Here is a tiny trained network, its code and every weight. The questions are about switching its units off for an input and a class, where a switched-off unit gives its printed mean instead of its output.

import numpy as np


def w(rows, s, z=0):
    codes = np.array(rows[::2]) - 128.0
    scale = np.full(codes.shape[1], s)
    scale[-1] = z or s
    return codes * scale


def norm(h):
    return h / np.sqrt((h * h).mean(-1, keepdims=True) + 1e-5)


def f(y):
    return np.maximum(y, 0)


def log_softmax(a):
    a = a - a.max(-1, keepdims=True)
    return a - np.log(np.exp(a).sum(-1, keepdims=True))


def net(x, mask):
    res = np.array(x, float).reshape(1, 8) / 4 @ E
    u = 0
    for l in range(4):
        y = f(norm(res) @ A[l][:, :-1].T + A[l][:, -1])
        res = res + np.where(mask[u : u + 3], y, B[l][:, -1]) @ B[l][:, :-1]
        u += 3
    return log_softmax(norm(res)[-1] @ U[:, :-1].T + U[:, -1])


A, B = {}, {}
E = w([
[125,131,126],'x0',
[3,139,171],'x1',
[129,127,127],'x2',
[159,45,180],'x3',
[92,210,76],'x4',
[129,131,127],'x5',
[131,130,131],'x6',
[132,123,132],'x7',
],0.0036)
A[0] = w([
[3,171,117,251],'0.n0',
[83,99,126,218],'0.n1',
[81,124,151,178],'0.n2',
],0.0053,0.0013)
B[0] = w([
[253,130,166,254],'0.n0',
[136,199,130,180],'0.n1',
[95,220,251,180],'0.n2',
],0.003,0.0039)
A[1] = w([
[54,63,151,9],'1.n0',
[2,182,186,121],'1.n1',
[223,142,74,216],'1.n2',
],0.0041,0.0015)
B[1] = w([
[71,131,185,145],'1.n0',
[255,145,122,225],'1.n1',
[91,27,127,253],'1.n2',
],0.0045,0.0027)
A[2] = w([
[85,82,81,104],'2.n0',
[137,174,3,87],'2.n1',
[130,47,81,3],'2.n2',
],0.0057,0.0014)
B[2] = w([
[208,71,108,150],'2.n0',
[92,35,178,253],'2.n1',
[252,186,127,206],'2.n2',
],0.0042,0.002)
A[3] = w([
[150,114,2,68],'3.n0',
[133,158,69,136],'3.n1',
[184,64,104,253],'3.n2',
],0.0071,0.0019)
B[3] = w([
[3,73,88,184],'3.n0',
[14,154,155,154],'3.n1',
[115,179,51,254],'3.n2',
],0.0057,0.0046)
U = w([
[153,109,18,255],'0',
[190,195,214,153],'1',
[234,52,116,21],'2',
[98,58,209,124],'3',
[9,107,67,68],'4',
[78,243,128,55],'5',
],0.014,0.0028)

Each question gives the input, the list of numbers given to net, and the class t.
The units are the neurons (one row each of A and B). Each row of codes is followed by its name. A weight is (code - 128) times the scale printed after its matrix; where a second scale follows, it is the last column's (A, B and U).
mask holds one flag per neuron, layer by layer. A switched-off neuron (its flag False) gives its mean, the last column of its row in B, instead of its output. The means were averaged over made-up inputs and are rounded, as every weight is.
A unit's drop is (log p(t) with every unit on - log p(t) with that unit switched off) / (log p(t) with every unit on - log p(t) with every unit switched off).
The circuit of an input: a set's keep is (log p(t) with only the set's units on - log p(t) with every unit switched off) / (log p(t) with every unit on - log p(t) with every unit switched off). Starting from all 12 units, units are removed one at a time, each time the one whose removal leaves the highest keep (on an exact tie, the one counted first), for as long as the keep stays at least 0.8.
units of the circuit, in order: the units of the circuit, biggest drop first
unit that matters most: the unit with the biggest drop
k most important neurons: the k neurons with the biggest drops, biggest first
k most important neurons of layer l: the k neurons of layer l with the biggest drops, biggest first
drop of u: that unit's drop, to one decimal
input [-3,-6,-6,6,2,4,-5,0], class 0: units of the circuit, in order	[3.n2; 0.n0]
input [-4,-2,-8,-1,-7,-4,-4,6], class 0: units of the circuit, in order	[3.n2; 0.n0]
input [0,0,4,-4,2,3,2,0], class 4: 4 most important neurons	[0.n2; 1.n1; 2.n2; 1.n2]
input [-4,-7,-7,7,4,2,-3,2], class 0: 2 most important neurons of layer 0	[0.n0; 0.n2]
input [-3,8,0,-2,-4,4,-4,-8], class 1: unit that matters most	1.n1
input [-8,-3,-6,0,-1,-6,8,-1], class 0: 2 most important neurons	[3.n2; 0.n0]
input [-1,-5,2,-1,3,3,6,0], class 4: 2 most important neurons	[3.n0; 0.n0]
input [1,-6,6,-2,2,2,5,1], class 4: units of the circuit, in order	[3.n0; 0.n0; 1.n1]
input [5,-3,-4,-3,-7,1,2,-1], class 0: units of the circuit, in order	[3.n2; 0.n0]
input [2,8,-1,-5,-2,-7,-7,3], class 1: drop of 1.n1	0.2
input [0,-1,3,8,2,-8,6,-5], class 0: drop of 2.n1	0.2
input [0,-2,-4,-3,3,7,7,-5], class 4: drop of 2.n1	-0.2
